Below is a small trained network, with its code and all its weights. Each question gives an input and a target symbol and asks what happens when units are switched off, that is, made to give their printed mean instead of their output.

import numpy as np


def w(rows, s, z=0):
    codes = np.array(rows[::2]) - 128.0
    scale = np.full(codes.shape[1], s)
    scale[-1] = z or s
    return codes * scale


def f(y):
    return np.maximum(y, 0)


def softmax(a):
    e = np.exp(a - a.max(-1, keepdims=True))
    return e / e.sum(-1, keepdims=True)


def log_softmax(a):
    a = a - a.max(-1, keepdims=True)
    return a - np.log(np.exp(a).sum(-1, keepdims=True))


def net(x, mask):
    ids = ['Λβγεηστ'.index(c) for c in x.split()]
    T = len(ids)
    res = E[ids] + P[:T]
    u = 0
    for l in range(2):
        q, k, v = (res @ M[l].T for M in (Q, K, V))
        z = softmax(np.where(np.tri(T) > 0, q @ k.T / 4**0.5, -1e9)) @ v
        res = res + np.where(mask[u], z, O[l][:, -1]) @ O[l][:, :-1]
        u += 1
        y = f(res @ A[l][:, :-1].T + A[l][:, -1])
        res = res + np.where(mask[u : u + 8], y, B[l][:, -1]) @ B[l][:, :-1]
        u += 8
    return log_softmax(res[-1] @ U[:, :-1].T + U[:, -1])


Q, K, V, O, A, B = {}, {}, {}, {}, {}, {}
E = w([
[208,193,111,110,75,135,38,144,107],'Λ',
[225,171,103,144,148,151,168,111,159],'β',
[174,193,132,147,250,103,145,206,107],'γ',
[140,118,171,174,123,152,166,126,86],'ε',
[74,170,161,131,126,65,80,139,142],'η',
[93,66,116,107,83,171,130,167,157],'σ',
[60,139,123,85,135,46,152,84,58],'τ',
],0.019)
P = w([
[194,109,194,70,136,96,166,5,123],'0',
[149,180,186,34,161,111,164,83,117],'1',
[114,190,157,44,166,137,156,130,125],'2',
[93,194,147,94,102,116,154,87,142],'3',
[97,178,148,162,52,91,146,82,138],'4',
[133,133,174,221,2,130,161,67,130],'5',
],0.0077)
Q[0] = w([
[184,83,118,254,93,99,153,141,144],'L0H1',
[213,225,198,5,75,96,206,250,123],'L0H1',
[154,172,180,199,162,88,149,88,78],'L0H1',
[148,194,207,146,85,163,194,145,93],'L0H1',
],0.006)
K[0] = w([
[131,99,156,213,84,84,138,138,179],'L0H1',
[73,140,25,1,155,130,179,73,64],'L0H1',
[102,85,152,150,121,184,180,108,153],'L0H1',
[116,82,70,147,85,67,177,107,89],'L0H1',
],0.0076)
V[0] = w([
[217,184,145,123,181,32,220,27,28],'L0H1',
[83,174,99,3,103,141,137,103,120],'L0H1',
[155,117,89,110,103,172,118,204,113],'L0H1',
[199,109,158,84,146,147,146,96,107],'L0H1',
],0.0054)
O[0] = w([
[154,51,137,116,198,188,102,129,116,252],'L0H1',
[101,1,135,232,109,106,169,38,122,207],'L0H1',
[162,199,70,133,69,46,88,155,66,97],'L0H1',
[134,96,157,106,57,98,121,138,153,204],'L0H1',
],0.0094,0.0038)
A[0] = w([
[183,143,130,102,142,51,222,144,58,200],'L0N1',
[253,179,147,83,100,212,114,126,60,247],'L0N2',
[38,26,150,215,214,92,125,117,66,150],'L0N3',
[136,104,197,177,62,145,135,129,164,110],'L0N4',
[95,116,225,165,242,194,136,47,148,166],'L0N5',
[81,62,111,145,110,225,190,119,224,212],'L0N6',
[61,57,67,62,95,139,130,63,181,174],'L0N7',
[112,18,93,126,117,44,178,160,115,101],'L0N8',
],0.0049,0.0014)
B[0] = w([
[152,69,73,95,197,189,127,114,37,181],'L0N1',
[242,117,138,103,93,141,75,86,199,221],'L0N2',
[209,112,192,137,79,127,202,2,165,217],'L0N3',
[180,107,136,107,160,103,226,193,131,203],'L0N4',
[163,132,229,66,88,60,103,173,92,251],'L0N5',
[59,86,155,160,50,105,64,190,152,253],'L0N6',
[130,126,130,170,172,107,207,194,120,224],'L0N7',
[154,121,35,47,90,42,113,131,67,184],'L0N8',
],0.006,0.0054)
Q[1] = w([
[118,20,117,172,148,27,165,109,166],'L1H1',
[89,183,2,105,71,160,44,194,89],'L1H1',
[156,87,88,163,164,126,237,76,104],'L1H1',
[101,219,96,158,235,122,20,70,118],'L1H1',
],0.0062)
K[1] = w([
[140,84,100,160,174,169,193,48,1],'L1H1',
[209,199,168,120,129,103,58,106,214],'L1H1',
[123,97,251,45,81,84,227,136,71],'L1H1',
[160,67,181,73,104,185,92,208,164],'L1H1',
],0.0066)
V[1] = w([
[113,12,167,178,157,166,154,173,127],'L1H1',
[172,97,187,166,158,106,119,204,153],'L1H1',
[182,176,160,59,106,95,95,165,253],'L1H1',
[202,181,157,163,68,143,249,103,165],'L1H1',
],0.0056)
O[1] = w([
[89,182,96,45,72,149,156,187,111,255],'L1H1',
[215,254,47,143,162,110,221,101,41,233],'L1H1',
[157,189,154,213,124,15,169,16,181,195],'L1H1',
[154,176,22,180,123,189,108,81,106,239],'L1H1',
],0.0079,0.0047)
A[1] = w([
[156,108,157,110,165,124,39,68,119,76],'L1N1',
[151,162,32,184,183,123,208,102,197,190],'L1N2',
[154,94,136,101,81,128,2,94,118,146],'L1N3',
[193,121,215,98,190,92,150,43,110,254],'L1N4',
[156,82,126,100,115,28,207,179,67,183],'L1N5',
[124,53,160,160,91,236,120,187,203,124],'L1N6',
[85,24,197,131,67,24,158,105,72,108],'L1N7',
[97,139,63,51,138,55,175,89,127,90],'L1N8',
],0.0058,0.0018)
B[1] = w([
[253,121,233,167,147,106,133,183,104,156],'L1N1',
[146,25,96,71,205,127,145,99,176,181],'L1N2',
[177,51,184,184,74,84,144,162,104,154],'L1N3',
[66,149,58,160,124,197,144,94,60,245],'L1N4',
[100,162,141,170,107,111,91,205,133,222],'L1N5',
[174,211,152,133,193,194,113,43,92,170],'L1N6',
[189,156,184,83,236,120,115,125,167,209],'L1N7',
[171,104,174,111,130,109,127,121,175,166],'L1N8',
],0.0066,0.011)
U = w([
[84,185,214,136,111,97,110,78,188,148],'Λ',
[115,74,94,105,89,125,142,56,169,115],'β',
[159,82,150,173,74,66,92,141,110,2],'γ',
[145,133,114,160,147,87,70,198,91,141],'ε',
[168,107,177,131,27,46,206,226,179,101],'η',
[79,115,92,156,3,129,126,111,25,224],'σ',
[124,54,183,89,110,122,44,128,107,158],'τ',
],0.0062,0.0023)

Each question gives the input, a string of symbols that net reads in full, and the target symbol t.
The units are the heads (4 rows each of Q, K, V and O) and the neurons (one row each of A and B). Each row of codes is followed by its name. A weight is (code - 128) times the scale printed after its matrix; where a second scale follows, it is the last column's (O, A, B and U).
mask holds one flag per unit, layer by layer, with each layer's heads first. A switched-off unit (its flag False) gives its mean, the last column of its rows in O or B, instead of its output. The means were averaged over made-up inputs and are rounded, as every weight is.
A unit's drop is (log p(t) with every unit on - log p(t) with that unit switched off) / (log p(t) with every unit on - log p(t) with every unit switched off).
The circuit of an input: a set's keep is (log p(t) with only the set's units on - log p(t) with every unit switched off) / (log p(t) with every unit on - log p(t) with every unit switched off). Starting from the 12 units with the biggest drops (on a tie, the unit counted first), units are removed one at a time, each time the one whose removal leaves the highest keep (on an exact tie, the one counted first), for as long as the keep stays at least 0.8.
units of the circuit, in order: the units of the circuit, biggest drop first
unit that matters most: the unit with the biggest drop
k most important neurons: the k neurons with the biggest drops, biggest first
k most important neurons of layer l: the k neurons of layer l with the biggest drops, biggest first
drop when u is switched off: that unit's drop, to one decimal
input ε β σ σ, target η: 2 most important neurons of layer 1 : (L1N4, L1N6)
input τ β ε, target τ: 2 most important neurons of layer 0 : (L0N8, L0N6)
input τ σ ε σ σ β, target σ: 3 most important neurons of layer 0 : (L0N3, L0N7, L0N2)
input Λ ε γ σ ε β, target β: unit that matters most : L1N2
input τ ε Λ ε σ, target σ: 4 most important neurons : (L0N3, L0N7, L1N7, L1N6)
input β σ τ β, target τ: units of the circuit, in order : (L1H1, L0H1)
input σ ε σ, target σ: units of the circuit, in order : (L1H1, L1N7)
input σ τ σ Λ, target τ: units of the circuit, in order : (L0H1, L1H1)
input γ τ σ σ σ β, target σ: units of the circuit, in order : (L0H1, L1H1, L0N3)
input β τ σ σ γ, target σ: units of the circuit, in order : (L0N3, L0H1, L1H1, L1N7)
input Λ β τ σ, target τ: 2 most important neurons of layer 0 : (L0N8, L0N6)
input ε η σ η σ, target Λ: 3 most important neurons : (L0N6, L1N6, L1N7)
input σ ε ε Λ, target γ: 2 most important neurons : (L1N3, L1N1)
input ε γ β, target β: 2 most important neurons : (L1N2, L0N2)
input σ ε ε, target σ: 2 most important neurons of layer 1 : (L1N7, L1N2)
input σ σ σ σ η σ, target Λ: most important neuron : (L1N6)
input σ τ ε, target τ: 2 most important neurons : (L1N7, L0N8)
input σ γ ε, target σ: 2 most important neurons : (L1N7, L0N6)
input ε β σ η σ τ, target τ: 2 most important neurons : (L1N7, L0N1)
input η τ γ, target τ: unit that matters most : L0H1
input Λ ε σ η τ β, target τ: drop when L0H1 is switched off : 0.1
input ε ε σ, target η: drop when L1H1 is switched off : 0.6
input γ σ Λ, target γ: drop when L1N1 is switched off : 0.2
